(in the rows, 128 means zero)
Each name stands for a flat space through zero: a line, a plane or more. A row that begins with a name and a colon came from that space; any other row is followed by the name of the space it lies nearest, among the names in its block.
pemeb-sula: [141 133 104 176 139 120 132 110 155 159 139 139 124 169 137 148 149  71
  87 141 136 134 142 113 121]
banip-naget: [123 131  88 123 168 115 122 225 101 119  61  92 137  84  79 138  99 130
 107  70 152 112 131 172 153]
banip-naget: [146 188  98  97 164  50 121  84 142 105 105 113 226 128 174 181 110  75
 117 100 134 122 162 193 168]
defi-rifib: [111 122  42  61 118 197 146 170 131 130 112 153 133 141  83 149 189 164
  74  69 131  58 131 146  97]
viz-bisu: [149  69 183 200 127 151  67  79 110  70 145 127  72  95 167 110 222  90
 140 130  71 164 138 104 195]
viz-bisu: [108 129 100 134 137 100 143 115 156 140 136 152 149 176 116 128 132 112
 103 143 125 102 127 113  94]
pemeb-sula: [136 116 178 189 103 119  79 137 106 108 143 138  55  86 100  69 173 169
 112 136  91  77  62 145 122]
viz-bisu: [124 105 137 141 161 139  76 158 141 124 114 133 149 164 144  93 139 100
  84 140 106 149 106 125 127]
papuv-tok: [127 105  90 152 137 119 140 135 130 135 109 134 109 153 107 120 151 117
 119 156 113 137 135  95 119]
viz-bisu: [101 129 174 164 110 124 127 116 150 139 181 154 107 135 114 117 126 131
 109 114 140  75 100 127  94]
defi-rifib: [132 148 115 135  81 107 178  39 147 145 177 161 107 151 132 148 157 140
 150 166 122  98 138  99  95]
banip-naget: [123 146 111  69 129 147 153 152 115 125 112 109 156  99 124 161  94 147
 149  84 159 127 152 154 141]
banip-naget: [ 35  79 134  56 126 166 159 124 170 110 174 180 181 193 112 120 117 153
 130 102 132  81 133  82  62]
pemeb-sula: [ 98 147 120 120 157  98 116 101 178 124 155 157 206 180 150 157 130  72
  70  89 139  80 137 155 110]
defi-rifib: [114 115 119 106 111 165 157 103 145 143 155 147 128 160 135 141 137 130
 137 137 135 135 146  92 105]
viz-bisu: [166 117 114 142 122 162 119 125 107 129 111 111  92 109 142 135 165 119
 136 139 116 172 145 118 163]
banip-naget: [153 106 181 153  82 180 128  87 102 119 163 122  53  82 148 125 163 149
 179 141 117 162 135 100 157]
papuv-tok: [129 159 169 145 123 117 155 111 146 166 164 118 138 132 149 157  61 101
 145 128 178 151 142 126 122]
pemeb-sula: [142 174 114  95 126 127 141 135 138 162 127 122 161 141 139 145  87 131
 116 128 157 129 125 155 111]
papuv-tok: [166 148 119 126 117 159 120  79 151 160 150 138 139 171 181 145 155  93
 106 161 124 166 139 118 127]
papuv-tok: [ 98 107 108 144 123 102 172 148 126 137 122 135 100 136  75 115 107 153
 150 149 134 111 127  89  95]
pemeb-sula: [156 184  85  67  99 150 154 100 142 168 139 140 157 155 147 154 127 150
 112 141 143 115 127 151  97]
papuv-tok: [141 144 138 128 125 128 128 121 127 137 133 120 131 120 142 138 116 122
 132 127 138 138 131 139 136]
banip-naget: [ 99 110  92  74 136 130 140 113 144 107 123 151 174 169 129 127 145 137
 127 132 107 115 140 111 107]
banip-naget: [126 125  91 158 157  59 112 122 146 127 101 143 151 181 120  96 142 105
  96 182  91 123 109 115 106]
viz-bisu: [ 85 108  51 135 159  84 198 151 146 139 101 133 146 163  73 165 105  99
 129 119 154 113 176  88 105]
pemeb-sula: [159 122 122 182 108  99 105 128  89 102 105 122  52  73  93  95 190 163
 131 145  84  97  96 142 149]
defi-rifib: [121 106 187 145 114 200 115 165 138 172 163 132  92 150 135  93  94 137
 121 148 151 166  99  92  97]
viz-bisu: [ 88  89 146 165 159  88 120 134 144 109 128 138 140 156 116 106 116  99
 126 139 116 129 128  96 120]
banip-naget: [120 121  88 141 165  43 126 127 127 100  81 124 160 145 113 113 127 112
 130 160  95 128 132 124 135]
papuv-tok: [133 151 175 135  96 123 135 155 110 156 141 119  86  98 104  90  72 189
 155 155 145 119  80 135  98]
banip-naget: [113 119 140 156 137  99 135 156 124 133 120 121 113 122 100 111  96 133
 136 137 136 125 116 118 118]
papuv-tok: [110 149 152 166 137  69 171 144 130 152 134 108 125 107 101 150  43 114
 158 120 179 127 141 127 123]
defi-rifib: [149 134 165 168 126 112  73 139 112 113 124 124  99  98 127  88 151 140
 106 133 101 108  81 160 140]
banip-naget: [106  95 119 103 144 138 124 143 108  74 105 118 139  89 117 145 152 131
 147  73 118 118 157 137 167]
viz-bisu: [156 165 128  94  99 145 131 106 117 136 136 124 127 107 145 137 132 158
 138 129 131 122 120 156 130]
pemeb-sula: [103 120 106 158 144  61 156 147 124 121 106 126 120 123  79 123 106 131
 139 134 130 102 129 117 116]
pemeb-sula: [105 125 147 122 157  81 152 205  96 125  79  81 136  82  90 116  17 151
 186 124 163 163 132 130 142]
papuv-tok: [ 81  75 139 111 120 188 185 137 136 136 156 133 111 140 113 152 102 128
 174 110 163 159 174  58 116]
defi-rifib: [140 134 151 160 157 108  93 168 122 133 105 105 133 116 133 112  97 104
 110 127 135 151 112 150 147]
papuv-tok: [112 136 213 168 122 134 107 139 158 173 182 140 122 161 143  90  65 120
 110 154 155 136  81 116  84]
defi-rifib: [158 113 142 127 104 132 107  86 106 107 123 128  98 121 154  90 167 158
 165 192  75 167 113 105 142]
viz-bisu: [154 144 103 105 136 181 109 188 124 165 102 115 131 138 129 124 118 131
  87 121 146 149 113 148 122]
viz-bisu: [147 131 128 155 114 188 153 198 110 186 123 103  61 101  93 137  94 140
 124 115 180 153 126 118 122]
pemeb-sula: [170 161  85 153 153 104 117 116 134 140 102 111 149 132 153 168 149  67
  92 119 134 146 155 159 164]
defi-rifib: [133 118 184 164 106 167 119 119 146 170 175 140  91 159 148  99 112 124
 125 171 137 161 103  89  98]
defi-rifib: [145 155 131 129  99  90 176 122 101 149 119 106  93  93 106 125  75 174
 192 171 144 145 126 118 121]
papuv-tok: [191 218  88 145 133  50 174  73 126 160 111  88 158  98 163 215  88  71
 149 128 173 156 185 176 177]
defi-rifib: [125 165 120 144 102  93 179 108 136 159 153 136 109 121  99 152 102 143
 137 128 160  84 128 133  98]
pemeb-sula: [171 107 116 153 124 118  94 126  68  68  77  97  71  46 120 115 201 149
 159 125  75 142 132 148 201]
[ 85 134 180 132 110  97 128  85 147  99 185 158 141 115 123 131 131 141
 129  87 129  47 111 149 108]  viz-bisu
[103 128 134 136 143 118 106 141 162 142 145 156 158 181 124 104 123 114
  75 132 126  95  96 130  85]  viz-bisu
[167 185 120  65  84 165 135 104 110 135 139 121 130  84 148 157 140 175
 138 101 141 103 123 184 137]  viz-bisu
[144 137 200 161  83 169 124  68 144 157 204 145  87 132 168 128 136 123
 138 148 139 140 116 109 116]  banip-naget
[ 92 136 106  67 141 110 149 111 149 109 132 143 199 152 134 153 111 127
 130 100 135  99 149 139 114]  pemeb-sula
[105  84 102 126 146 128 103 161 117  87  97 139 122 128  95  96 176 145
 109 117  87  99 114 122 128]  papuv-tok
[147 158 141  75  86 172 144  81 133 145 165 138 135 131 164 144 129 157
 149 137 137 134 130 133 116]  papuv-tok
[ 79  67 195 215 147  95 137 154 126 115 145 121  80 112  93 103  86 106
 165 131 140 145 131  72 132]  viz-bisu
[145 139  93 122 141  14 150  50 117  88  89 117 166 135 151 128 126 119
 193 205  78 166 157 111 156]  banip-naget
[122  95 160 119 129 188  98 156 125 127 133 129 117 136 141  98 131 136
 124 132 120 160 113 109 127]  defi-rifib
[202 186  75 120 123 174  88 130 142 182 116 130 137 163 166 139 177 103
  40 142 126 135 107 175 124]  banip-naget
[ 43  36 130 131 173 159 147 161 148  87 135 141 151 152 104 150 130  81
 133  63 142 132 183  69 137]  papuv-tok
[128 138 102 103 118 103 182 102 121 133 120 119 135 125 124 154  99 139
 180 149 140 149 161 107 128]  defi-rifib
[111 108 151 138 143 122 100 126 134 100 134 135 142 130 136 116 142 113
 117 112 112 118 123 132 138]  viz-bisu
[118 155 115 100 131 123 172 196 122 178 106 106 135 127  91 129  30 159
 144 133 182 140 121 130  94]  viz-bisu
[133 146 121 105 140 119 148 234  80 143  65  75 111  61  74 118  38 181
 164 110 169 146 116 157 139]  defi-rifib
[ 77 114  66 106 164  60 203 152 131 117  87 118 170 140  78 163  70 118
 167 116 154 124 181 100 120]  viz-bisu
[173 175  88 136 113  85 124  94 130 148 115 135 126 145 135 119 155 137
 106 180 103 113 104 150 114]  papuv-tok
[187 146  89 142 136 156  77 127 120 128 101 121 121 123 155 137 204  97
  69 119 102 135 124 168 165]  banip-naget
[159 130 109 127 105 109 145  81 116 134 118 129 105 142 142 108 145 150
 168 210  93 169 128  92 124]  banip-naget
[ 87 114 146 134 126 117 141 122 156 138 161 157 138 168 114 111 109 132
 120 139 133 100 112 101  82]  papuv-tok

Each name stands for a flat space through zero: a line, a plane or more. A row that begins with a name and a colon came from that space; any other row is followed by the name of the space it lies nearest, among the names in its block.
sevo-zat: [100 115 133 116 143 123 111  85 115 137 144 116 139 119 116 111 179 159
 148 141 104 103 137 129 119]
mal-fedo: [120 163 163 173  77  63  93 136  96 136 165 121  59  93  58 120 118 194
 135 116 111 141 103 100 140]
mov-pak: [120 102  85 122 117  71 151 197 168 117 136  81 109  81 132 131 119  99
  99 138  69 161 111 110  79]
mov-pak: [169 101 232 196 114 145 145 168  98 104 107 184  67 179 106 112  14 141
 153 133 128 166 153 133 135]
sevo-zat: [157 112 118 134 133 168 149 185 135 113  87 136 168 134 169 154  87  85
  59 131 131 146 123 152 130]
sevo-zat: [106 125 171 144 131 141 107 163 126 139 130 110 141  84 181 140 117 102
 157 143 108 134 159 101  94]
vif-rup: [134 139 140 147  96 147  73 216 116 133 139 102 140  36 179 142  86 115
  76 185 111 153 129 115  90]
mal-fedo: [150 103 116 111 120 144 112 147 132 121 148 134 109 104  94  78  96 161
 113 152 156 147  70 153  84]
vif-rup: [111 114 152 146 123 110 107 144 113 126 139 108 127  90 138 124 136 147
 123 167  76 135 153 111 114]
vif-rup: [118 210  73 105 114 147 144 166 120 130 151 125 112 177 145 175 135 112
 134 138 172  71 154 137 180]
sevo-zat: [149 138 102 124 124 148 129 113 120 134 102 141 155 152 130 158 140  96
  63 109 124 107 134 159 154]
lirov-mogos: [ 86 136 119 129 135 153 106 108 114 136 114 117 158 137 155 163 137 180
 136 124 180 120 107 138 186]
sevo-zat: [166  94 158 175  77 103  54  60 105 142 121 163  54 129  85 120  53 149
  97 152 108 163 148 147 151]
lirov-mogos: [147 122  82 110 123  78 145 110 168 114 138 121 106 119 123 109 128 111
 136 150 118 162 137 102 129]
vif-rup: [130 138 130 124 127 104 137 102 145 129 138 134 106 130 105 109 128 137
 172 101 159 144 107 106 129]
mal-fedo: [114 149 141 163 120  85 185 183 134 117 109 118 104 161 114 171 113 116
 133  65 113 137 120 108 157]
mal-fedo: [131 148  59  90 125 108 141 139 158 117 156 111 110 132 150 127 136 102
 140 182 126 120 163 116 132]
mal-fedo: [119  99 136 117 138 172  99 134 113 133 129 125 156 102 125 105 126 169
 108 141 151 126  80 160  99]
lirov-mogos: [112 112 163 140 138 140 110  89 136 143 108 135 141 118 138 128 114 146
 171  81 181 156  91 116 134]
vif-rup: [ 95  59  88 107 164 138 172 135 160 101 105 114 122 190 151 133  95 157
 158 152 147 144 118 158 149]
mal-fedo: [166 182 136 135  97 132  94 163 125 123 154 137 124  68 161 116  98 110
 125 186 150 156 155  85 127]
vif-rup: [127 115 134 141 127 127 134 118 124 127 111 136 118 157 124 144 111 128
 123 115 124 128 135 141 148]
mal-fedo: [148  97 196 177 126 148 124 123 111 139  75 154 146 137 130 152  94  93
  89  68 104 145 128 143 123]
lirov-mogos: [118  94 179 161 133 111 143 137 145 124 106 131 108 127 130 125  78 138
 178  87 146 179 102 105 120]
sevo-zat: [126 213  95 114  97 112  76  98  98 151 169 114 146  79 122 142 205 134
  93 151 118  82 152 107 155]
mov-pak: [110 132 125 117 120  86  90  73 143 153 157 108 113  76 116 108 168 128
 167 120 114 133 128  95  98]
lirov-mogos: [174 174  86 100 112  83 145 113 160 130 159 135 104 114 111 106 157  53
 129 131 103 123 164  95 101]
mov-pak: [ 92 141 108 106 144 151 165 194 118 123 147 107 119 171 134 148 144 123
 140 138 111  67 143 156 113]
vif-rup: [129 146 116 119 124 147 127 174 135 133 132 117 137 111 159 144 117  93
 118 134 134 121 133 127 108]
lirov-mogos: [189  88 103 123 118 138 107  64 125 107 115 172 117 151  94  85  87 163
  75 182 148 164 119 164 160]
mal-fedo: [ 89 103 146 119 142 168  84  93  98 153 134 121 139 133 134 132 153 151
 139 140 116  81 140 164 112]
lirov-mogos: [126  78 124  80 178 165 163 107 142 104 149 144 125 172 113  54 133 164
 197 173 155 116 121 153  90]
sevo-zat: [137  95 181 169 120  95 125 111  98 126 119 138 107 133  90 119 134 130
 100 129  33 126 166 131 115]
vif-rup: [ 87  87 111 116 147 103 139 104 144 102 146 113  93 153 124  99 111 217
 207 183 158 156 121 117 161]
lirov-mogos: [ 85 122  93 100 151 126 111  50 145 137 130 113 146 141 164 139 165 154
 184 149 162 120 150 116 173]
mov-pak: [103  98 152 138 159 151 152 141 132 132  87 117 176 141 174 164 141  90
 123  95  99 120 146 135 121]
mov-pak: [139 116 121 131 121 120 122 107 135 133 120 136 111 141 123 133 113 109
 120 123 119 132 139 136 131]
mal-fedo: [129 140 114 151  84  70 105 146 122 131 150 111  70 104  91 137 110 145
 101 139  90 141 125 118 132]
sevo-zat: [ 68 175 138 114 131 130 104 165 137 152 167  84 130  77 190 150 154 113
 215 139 147 105 154  78 101]
lirov-mogos: [133 151 144 113 140 145 160 166 132 126 147 135 124 136 114 105 135 112
 164 103 149 109 110 123  88]
mov-pak: [125 149  34  72 135 192 136 146 140 135 123 126 148 181 148 164 126 106
  87 124 199  77  97 194 151]
mov-pak: [166 107 124 150 135 161 172 192 127  92  69 144 182 146 152 152  82 124
  35 125 140 169  97 153 164]
lirov-mogos: [167 147  47  76 121 114 125 110 155 123 154 123 146  92 106  91 170 111
  78 154 135 129 100 131 105]
lirov-mogos: [ 96 136 159 131 143 150 128 135 115 141 129 122 139 136 144 142 143 128
 166 106 135 101 135 127 120]
vif-rup: [139 130 126 145 107  91 127 115 137 126 125 133 100 122  92 123 107 152
 125  99 147 163  90 116 147]
mov-pak: [128 126 101 113 101 118 110 182 145 141 158 107  86  83  86 106  97 139
 115 102 156 141  40 144  63]
mov-pak: [117 128  54  96 125  83 136 111 165 127 145 100 103 136 151 145 149  84
 136 170  86 117 185 116 134]
sevo-zat: [154 194  87 115 116  91 196 184 145 101 149 130 109 149  86 121 139 130
 125 101 160 131  91 105 150]
mal-fedo: [107 104 208 178 143 190 117 168  90 140  65 129 206 110 169 177 115 131
  77  66 129 134  94 148 131]
sevo-zat: [168 151 141 138 105  98 126 102 135 121 144 158  86 123  79  89 100 149
 153 113 171 166  99 103 138]
sevo-zat: [158  81 169 156 126 120 134 115 130 116 107 156 102 142 102 101  75 134
 128 120 119 170 119 134 117]
vif-rup: [135 100 122 135 129 162 127 131 132 124  97 144 123 167 144 149  70 128
 113 126 165 142 117 162 154]
mal-fedo: [151  76 167 150 128 134 131 109 122 131 102 155 112 147  76 104  95 135
 107  76 122 147  82 161  99]
vif-rup: [140 124 152 130 138 176 116  99 110 138 111 157 143 161 142 135 120 108
 127 124 142 104 154 154 137]
mov-pak: [108 133 129 111 139 162 124 136 141 137 137 129 112 152 170 138  98 108
 195 140 174 114 150 129 123]
[161 147 115 143 103 128 131 160 128 122 115 140 118 133 131 150  89 101
  80 127 134 143 129 134 147]  sevo-zat
[148 115 126 111 150 149 124  83 135 120 113 141 189 101 138  95 157 148
 114 133 160 154 100 121 133]  mal-fedo
[173 105 149 132 140 128 123  49 136 125 100 164 163 119 117  94 141 117
 112 111 134 163 124 118 134]  mal-fedo
[111 130 165 139 148 157 137 114  93 136 114 138 158 159 118 141 166 138
 121  97 110  84 138 150 137]  mov-pak
[123 140 143 132 128 106 140 138 162 138 123 120 130  91 128 123 120 114
 172  57 176 170  70  88 104]  lirov-mogos
[144 122 110 114 129 134 122 142 131 124 130 120 162  85 123 107 148 130
  80 136 121 139  94 133 100]  vif-rup
[165 114 134 132 126 145 153 155 116 100 129 158 103 168  96  98  83 152
 110 158 137 136 121 155 133]  lirov-mogos
[122 145 124 114 137 141 151 172 132 124 140 120 137 122 121 118 137 133
 139 110 153 119  92 128 104]  lirov-mogos
[ 95 146  94 107 117  56 122 145 130 136 182  71 123  51  77 100 218 160
 113 128  60 110  92 100  74]  mov-pak
[108 138 134 147 126 101 164 192 112 120 129 103 123 140 128 162 153 104
 100 127  42  96 169 125 121]  sevo-zat
[126 129 178 117 159 210 128 129 115 141 123 157 146 167 175 128 113  83
 185 130 157  86 174 147 101]  mal-fedo
[126 159 103 139 107 110 119 127 118 127 126 123 121 138 140 167 130 125
  99 145 116 119 161 123 180]  lirov-mogos
[119 118  99 124 131 114 158 162 121 110 129 112 125 151 111 136 142 145
  91 147  87 111 130 149 137]  sevo-zat
[153 178 108 120 101 119 122 138  96 111 175 144  94 134  61  89 137 199
 110 169 153 110 103 136 153]  mov-pak
[129  77 168 156 133 136 117 100 109 120 108 148 107 164 129 126  89 147
 133 160  96 137 170 147 145]  lirov-mogos
[141  61 157 124 151 168 122 108 126 118 113 151 140 131 105  75  96 176
 131 132 161 156  73 162  97]  lirov-mogos
[ 89  83 123 112 153 134 104  77 135 138 123 108 152 117 153 124 157 148
 153 148 116 125 138 133 122]  lirov-mogos
[121 106 218 166 132 117 104 105 132 137 124 138 115  90 151 107  96 127
 209 117 130 175 148  76 102]  mov-pak
[130 157 185 162 103 143  97 170  96 138 142 136 109 100 128 132  94 142
 137 129 139 129 126 116 118]  mal-fedo
[133 138 135 143 114 101 126 178 121 136 129 101 151  69 131 143 163  83
  65 117  45 122 138 112  82]  vif-rup
[142 187  64  87 120 121 103  55 148 147 145 132 150 112 134 131 181 108
 130 120 182 114 126 110 162]  lirov-mogos
[124  78 109 121 141  94 161 124 170 113 113 116 118 127 109 106 111 142
 144  99 139 178  74 122 112]  vif-rup
[162 110 174 166 119 110 110  90 124 122  98 150 152  88 119 110 114 143
 100 111 126 189 109 101 142]  mov-pak
[113 137 141 124 140 151 129 109 104 138 128 136 137 160 119 137 157 133
 135 112 125  83 141 149 136]  mov-pak
